Rows, each with roughly how far along a hidden order it lies (0 to 12)
(in the rows, 128 means zero)
[101 159 179  94 126 115 105 104 174 133 104 183 108  99 106 128 146 111
 124 154 137 146 141 125 143 163 146  85 155 123 147 126 109 146 111 152
 206 159 153 139 144 108  71 148 169 180 171 113 130  97 122 118 108 156
  85 137 157 153 119 109  94  79  93 121 195 157 188 118 171 138 127 116
 150 125 103 166  85 168 157 127 186 114 175 170 133 135 118 109 154 153
 114 129 162 137 191 110 135 129  74 108 136 127 181] : 3
[109 121  80 179 125  97 128 157  91 138 129 146 110 138 150 100 124 122
 148 136 134 131  82 141  92 113 112 141 113 119 114 104 154 140 114 139
  71  58  91 135 122 119 131  88  75 105 114 114 122 217 144 139 127 114
 109 128  93  97 112 183 176 135 124 193 145 138 173 161  97 138 102 133
  68  96 145 129 154 100 108 118  85 148 115 100 111 112 107 122 100 144
 157 118 145 119 106 136 100 132 134 131 107 163  49] : 12
[143 178 182  87 136 166 123 113 174 124 139 115 153 117 117 155 134 124
 113 119 117 120 173 112 167 145 151 114 139 133 159 161 104 122 160  81
 189 200 173 128 124 135 133 166 192 160 141 132 137  57  91 120 139 136
 134 127 164 150 129  74  93 107 127  65 113 130 110  90 161 123 146 132
 196 172 114 135  94 158 143 136 160 118 137 156 126 142 158 136 146 115
 104 131  92 140 157 115 146 132 124 132 141 111 198] : 0
[155  79 123  92 158 159 151 174 134 111 113 120 204 148 158 150  99 154
 140 125 124 118 136 127 147 103 189 165  98 199 138 162 117  99 160  63
 103 139 135 136 127 155 158 114 121 100  80 106 119  72 132  98 115 102
 194 106 111  78 125 127 170 130 166  98  75 149  65 109 125 126 148 133
 157 129 121 102 153 154  97 139 141 138 102  99 138 140 156 193  73  99
 114 143  66 143  79 136 131 106 179 111 125  98 112] : 7
[102 139  74 169 105 101 130 138 110 112 106 172  75 141 123  80 115 120
 111 133 135 131  81 109 102 136 124 132 130 150 125 132 128 132 118 204
  67  72  95 124 109 112 105 137 109 102 144 130 123 173 135 136 168 156
  73 126 121  94 105 148 154 126  94 163 178 129 149 145  98 123 111  94
 119 124 123 136 126 100 129 109 110 135 143 113 113 118 146 112  99 161
 185 113 199 125 126 128 121 144  74 143 137 117  85] : 12
[104 116 182  92 154 100 111 124 147 154  95 143 160  91 132 158 158 141
 170 167 156 157 144 170 125 138 133  99 115  96 115  89 128 145  63  93
 226 126 152 165 171 124 103  88 121 166 117 110 120 107 138 106  29 109
 145 143 132 165 133 151 110 109 158 153 154 158 183 139 181 157 138 148
  76  58 114 152 126 168 140 144 164 117 146 157 156 134  75 131 158 118
  67 142 120 128 182 130 114  93 152  69 113 132 129] : 2
[ 99  51  65 115 118  39 150 106  42 104  44 181  69  71 107  97 129 213
 178 164 216 174  90 162  57  99  78 141 115 125   8  70 127 119   1 203
  88   6  36 164 192 101  70  35  25  80 107 154  95 146 154 120  37 119
 184 141  67 133 223 206  73 221 160 216 144  69  83 202 117 138 158  87
   1   1 102  74 194 133 151 133 130  88 146 121 233 108  36  92 116 136
  97 177 255 105 167 190 146  64 144  53 155 101  71] : 12
[111 161 173 105 131 126 109 109 174 141 126 142 128 113 122 135 149 106
 129 147 125 139 148 131 138 152 139  97 145 116 157 123 121 145 132 133
 188 170 154 136 137 120 104 138 169 163 155 114 133 108 123 123 112 131
  88 134 159 160 107 120 122  83 105 118 167 161 188 111 156 138 124 137
 157 135 119 168  95 168 146 129 156 127 154 156 116 134 130 127 167 144
 119 124 115 136 176 104 122 134 107 122 129 135 159] : 3
[169 123 140 138 126 161 129 112 107 148 191  53 154 143 134 155 134 116
 124  94 106 107 153 135 129 104  95 142 124  71 128 119 155 126 151  85
  98 166 139 108 118 137 181 129 123 119 114 152 142 117 124 151 129 126
 168 135 120 163 153 120 112 162 155 103  57  95 104 131 119 119 128 164
 137 155 161 104 140 117 115 136  99 132  91 121 117 126 111 125 161  93
 111 125  54 116  93 135 131 133 173 155 113 161 136] : 2
[102 189 131 173 109 104 101  96 127 153 173 134  59 126 108 104 152  87
 112 131 122 131 119 128 115 154  86  79 156  69 130  96 142 161 127 184
 142 125 134 119 118 104  96 149 140 169 183 136 141 197 125 162 149 153
  46 146 145 170 108 141 114 106  82 165 188 124 212 153 132 133  96 130
 116 140 144 169  93  99 145 110 122 130 148 156  93 117 110  59 170 159
 164 104 139 114 167 111 114 155  74 153 118 166 132] : 5
[141  64 111  85 152 134 159 167 122  99  90 142 174 132 150 137 102 172
 147 141 145 134 126 138 131 107 179 163 100 201 116 157 126 100 115  88
 102 110 118 146 139 150 146  99 109  95  80 110 108  73 139  97 110 102
 205 108 108  71 144 130 156 144 162 125  98 142  62 108 127 129 159 117
 125  98 105  97 164 156 102 140 140 127 116 101 163 137 139 179  70 109
 117 153 128 143  88 142 136  94 171  93 137  85 106] : 7
[111 104 139 105 159 117 134 176 151 120  80 166 180 132 149 127 114 148
 154 156 141 142 111 141 128 127 183 136 106 191 150 138 122 125 134 103
 143 107 126 154 138 139 121 105 124 129 101  89 112 130 144  94  93 108
 134 114 125  72  90 147 191  94 137 162 153 195 152 105 140 148 129 128
 143  99 107 145 141 157 116 130 142 143 136 118 133 137 144 178  66 134
 128 133 104 142 122 117 111 108 137  92 120 106  89] : 10
[161 115 194 100 156 173 124 131 156 165 162  55 198 126 140 185 143 119
 147 118 107 124 182 154 159 116 141 128 121  90 144 120 140 126 156  23
 203 192 176 130 145 149 164 128 155 155 109 117 139  73 120 111  81 100
 179 134 138 163 135 108 118 121 163  76  71 137  95 105 165 137 140 182
 146 152 140 127 126 163 120 147 144 131 100 143 126 143 123 159 157  84
  62 135  10 131 119 120 128 115 190 117 103 142 161] : 0
[116  95 138 172 120  91 108 110  93 174 161  98 110 116 125 138 177 110
 162 131 135 137 125 174  97 115  62 103 133  48  90  54 169 158  70 116
 145 108 121 132 147 108 127  75  84 138 134 138 135 205 139 150  66 109
 123 154 109 191 135 185 112 146 138 170 129 110 194 178 141 144 106 164
  39  80 162 141 145 122 134 133 107 130 112 140 120 114  53  90 184 122
  95 125 100 102 154 139 100 123 148 101  97 190  80] : 5
[142 127  80 134 104 146 142 115 105  95 136 132  97 144 116  97 101 132
  84 102 120 111 114  85 132 127 125 154 135 157 128 172 115 109 161 178
  62 125 109  99  99 132 137 167 135  96 132 156 130 101 119 138 207 154
 121 114 121 103 143 104 117 149 119 110 117  98  62 120  83 101 139  93
 171 161 121 101 127  88 126 114 109 126 130 110 122 124 166 117  92 140
 173 120 173 131  83 136 150 146 102 165 157 101 144] : 10
[144 135  74 147 103 149 145 128 114 105 145 121  87 149 119 102 102 130
  90  99 113 106 115  91 128 125 115 153 133 149 128 164 128 109 170 170
  33 129 109  97  96 132 143 159 123  94 138 159 132 127 118 149 203 146
 120 118 123 112 140 106 116 158 118 109 105  96  76 113  85 104 130  98
 161 175 128 101 130  82 121 116 100 128 119 105 119 121 166 112 108 132
 182 120 168 129  88 137 145 151 105 171 155 115 126] : 10
[ 94 137 119 111 135 116 127 158 168 108  69 194 120 134 135  99 113 122
 116 158 141 137  99 108 138 162 189 120 127 205 168 162  99 130 157 158
 140 106 128 138 120 127  89 145 139 136 133  94 118 120 131 105 149 148
  78 112 149  68  82 117 171  69  92 137 195 186 172 101 130 135 122  94
 168 123  96 162 104 135 127 116 150 137 168 129 111 135 178 169  74 165
 166 119 168 148 146 106 119 138  79 119 142  95 115] : 10
[ 92 133 124 103 137 102 123 149 163 109  69 199 121 122 129 101 124 133
 132 162 147 144  98 120 129 155 175 110 129 188 148 143 105 134 119 171
 146 101 120 150 129 123  79 129 133 139 137  97 114 126 144 107 118 138
  83 117 143  78  95 128 156  74 101 150 203 177 172 114 140 140 127  92
 136 104  97 161 108 146 135 120 160 127 168 135 132 132 154 144  83 162
 145 128 177 145 155 113 123 122  80  97 138  91 119] : 10
[161 111 186  90 156 159 130 128 150 143 151  77 195 122 140 180 138 129
 145 118 118 127 179 143 157 116 141 127 120 112 142 124 129 128 147  39
 187 192 167 131 141 147 164 124 157 148 105 124 134  64 122 114  78  99
 182 116 137 158 142 104 118 142 167  82  73 138 104 102 164 134 145 169
 150 138 134 120 131 168 121 149 145 127 111 135 134 142 118 163 150  86
  69 141  36 133 128 128 132 109 187 113 110 135 161] : 0
[147 133 179  72 127 157 125  89 166 117 130 111 139 101 103 156 138 134
 112 111 127 131 176 115 163 148 131 112 151 125 140 151 101 120 132 122
 186 212 162 119 139 130 119 166 187 156 149 152 134  34 106 122 135 146
 150 130 161 171 161  99  62 123 134  58 111 112  93 102 168 118 157 122
 180 167 110 122  99 166 156 138 168 102 145 162 150 143 136 123 161 116
  92 140 128 138 161 124 160 123 119 129 151 109 223] : 0
[150 107  84 166 120 150 151 156  93 120 152  96 141 168 150 116 103 132
 119  93 108 104 106 116 117  99 115 173 109 141 123 137 147 112 149 114
  38 104 106 108 104 142 175 124  91  79  95 138 127 147 131 144 170 114
 156 118  95 102 131 140 168 173 147 137  65 104  76 133  70 111 120 134
 125 142 149  86 159  90  94 122  76 147 103  84 111 120 140 139  94 110
 162 123 104 122  54 145 115 137 161 160 124 133  78] : 9
[105  93 111 120 156 107 138 184 130 125  77 169 171 130 161 123 117 142
 154 156 141 142 102 149 113 118 169 144  98 185 131 121 130 122 114 102
 108  83 105 158 140 135 124  85  91 117  99  83 109 151 154  96  80  99
 135 118 108  71  94 170 194 106 142 173 150 175 165 120 131 152 125 126
  95  81 115 136 153 143  99 132 127 145 124 106 135 130 123 176  68 134
 129 136 122 138 104 127 104 107 143  92 113 116  61] : 10
[106 105 114 116 154 105 135 187 137 121  74 177 165 139 156 121 107 141
 160 158 142 141  94 141 116 122 170 142 103 195 142 131 126 128 127 111
 118  90 116 153 130 134 114 100 101 119  98  82 109 153 149 100  92 107
 123 114 118  62  86 174 200  90 131 170 169 188 164 117 127 149 122 123
 113  85 112 149 145 150 107 129 130 146 136 110 124 130 145 174  47 145
 144 130 133 144 112 120 105 113 137  93 116 109  67] : 10
[156 154 136 140  97 159 122  71 113 133 186  70  89 121  96 130 137 113
  91  85 108 110 162 107 139 131  79 121 152  58 121 130 132 129 136 147
 129 184 145  94 119 123 141 170 159 138 161 181 148 109 103 164 182 153
 127 138 145 194 169  88  60 164 120  75  88  68  84 138 125 103 133 132
 152 182 146 108 114  98 151 125 115 111 117 145 124 126 124  82 190 113
 116 125 132 116 133 136 151 163 118 176 145 147 197] : 2
[ 99 141 123 101 134 115 126 152 166 102  70 199 126 130 132 105 118 132
 117 155 136 138 106 108 138 158 190 117 127 200 163 160  96 129 152 163
 139 109 132 143 122 125  91 150 152 139 142  95 117 115 130 105 154 146
  66 111 149  76  80 114 156  72  99 137 208 180 158 102 135 135 123  91
 179 129  90 159 103 139 134 118 157 133 169 131 121 135 170 150  80 168
 155 123 174 148 150 107 128 131  82 119 145  88 132] : 10
[108 181 126 176  97 107 102  78 119 145 161 126  59 118 101 105 152  96
 107 122 119 130 119 124 119 150  74  90 160  39 124 102 139 159 119 187
 135 127 126 114 122 101 100 148 134 158 179 151 145 186 121 169 153 157
  55 148 145 178 135 133  93 125  88 151 172  99 188 157 133 122 103 121
 116 141 146 152  97 106 158 114 121 121 143 154 102 115 111  56 182 151
 150 108 165 110 173 117 124 156  77 155 126 163 144] : 5
[ 99 134 128  99 139 129 129 146 169 104  66 191 130 118 128 112 132 133
 121 160 142 148 110 100 140 162 190 117 129 200 158 154  95 128 138 170
 152 122 130 144 129 127  81 143 155 140 137  87 115 108 130 101 135 143
  88 118 151  77  94 120 158  70  96 137 202 172 130  98 132 135 132  91
 157 122  91 155 104 143 135 121 166 128 170 134 126 137 172 152  82 161
 157 126 176 150 155 114 131 124  76 101 145  85 131] : 10
[153  87 131 102 154 152 149 176 136 115 110 120 192 143 155 139  99 149
 137 125 124 120 134 127 145 112 177 163 102 190 142 156 119 101 157  66
 115 136 144 133 127 156 167 116 124 105  84 110 119  80 133 102 124  99
 188 108 116  83 123 121 161 130 159 104  81 156  79 103 126 128 146 137
 158 126 115 107 151 148 100 138 127 139 106 105 139 138 153 187  79  97
 114 139  81 143  81 132 129 110 176 116 126 107 114] : 7
[152 106  86 151 136 145 148 159  91 125 150 100 151 162 154 125 108 135
 129 106 113 110 108 128 115  95 119 167 106 138 123 130 152 112 166 100
  41  97 104 119 107 142 176 113  84  83  97 128 127 150 137 137 148 107
 162 117  96  99 121 151 164 163 150 137  78 117  83 138  87 123 121 145
 110 136 147 102 165  98  85 129  81 150  87  83 117 121 134 149 100 109
 150 124  86 129  54 138 117 129 168 150 117 144  75] : 9
[142  55 124  78 159 133 159 165 121  99  75 138 185 131 147 148 102 179
 154 141 152 137 126 137 133 103 158 168  98 206 109 147 112  96  91  87
 104 105 114 149 152 150 142  87  97  92  74 113 108  64 140  90  88 101
 215 110 100  81 154 138 143 177 175 121  89 139  47 108 128 129 163 123
 116  92 101  90 169 163 109 143 145 121 117  98 177 137 135 176  73 102
  98 159 140 141  95 149 139  85 170  98 138  84 106] : 7
[102 171 187 115 136 110  97 101 171 152 117 156 118 102 114 138 173 105
 134 153 131 148 141 143 142 158 137  75 149  98 146 104 124 155 113 149
 218 148 158 145 142 113  82 136 160 183 165 112 131 140 126 123  94 138
  79 141 162 164 109 128 106  71 109 137 187 160 219 121 180 148 118 135
 130 111 120 175  90 161 154 129 159 123 165 151 124 133 104 111 165 152
 110 120 129 131 198 101 116 130  89 107 119 140 157] : 3
[116 157 191 147 157 133  99 151 156 185 162  96 185 134 155 168 165  83
 171 142 105 132 144 173 131 128 126  98 122  82 155  85 163 160 155  50
 191 158 173 144 139 130 154  99 137 172 122  87 138 172 138 127  64  96
 113 141 140 156  72 148 169  71 134 141 140 180 241 128 164 162  92 195
 105 127 156 178 116 156 112 138 129 155 122 146  84 133  98 154 152 118
  95 111   1 125 148 100  85 132 170 116  70 186 105] : 2
[105 102 122 118 151 105 132 170 139 120  78 177 145 128 150 121 119 144
 158 160 146 143 102 143 111 125 163 135 109 166 131 121 124 128  96 126
 130  81 113 155 141 131 113  95 105 123 108  97 111 143 148 102  88 110
 122 120 116  76 104 165 176 108 133 168 161 175 147 121 134 147 124 120
  94  81 114 141 145 145 116 129 140 137 138 119 139 130 129 160  84 135
 141 133 136 140 123 124 113 104 132  93 119 108  80] : 10
[156  99  87 164 109 150 150 155  86 118 156  90 150 162 151 124  97 139
 123 100 112 105 107 148 116  95 117 172 105 146 117 139 147 106 161 108
  38 101 101 110 106 142 184 117  96  74  84 140 127 148 133 138 158 113
 172 117  93 101 136 143 158 169 146 135  57 104  67 133  69 112 126 136
 124 148 147  87 170  77  93 126  79 144  85  80 121 119 142 146  91 106
 152 127  99 123  47 149 125 132 166 152 122 136  86] : 9
[116 135 189 121 157 118 108 142 157 168 132 119 168 114 143 161 155 114
 168 159 129 144 146 172 131 134 136 104 124  85 138  87 140 152 118  75
 205 143 158 152 153 126 129 105 131 168 123  97 132 166 138 115  53 102
 128 139 135 154 106 138 143  78 138 146 143 176 203 129 173 157 118 173
 111  90 137 161 122 168 129 142 147 136 129 150 120 131  95 141 155 116
  83 129  59 126 162 114 103 115 162  90  97 157 113] : 2
[142 119 126  79 138 162 147 159 167  97 107 149 165 141 130 125  98 135
  95 123 117 118 134  86 161 140 195 147 123 217 173 195  91 103 195 117
 114 158 151 120 108 150 133 172 174 124 123 117 123  48 117 105 182 136
 130 102 153  72 109  74 143 100 127  67 123 156  74  74 130 117 145 100
 216 172 100 122 114 139 119 126 149 130 141 114 124 145 198 173  78 128
 155 127 114 159  95 116 148 132 110 147 153  75 161] : 7
[105 137 183 115 154 113 106 136 156 167 127 126 162 112 140 155 160 112
 165 149 132 143 143 169 128 135 140 101 128  88 134  94 141 153 113  82
 202 135 154 151 152 121 121  97 130 168 130  99 133 147 136 116  52 105
 124 140 133 161 105 158 138  90 143 147 157 175 205 132 170 159 120 164
 107  97 134 166 122 166 129 138 146 134 128 155 125 133  93 136 154 122
  85 128  48 127 162 114 103 116 156  94  96 157 122] : 2
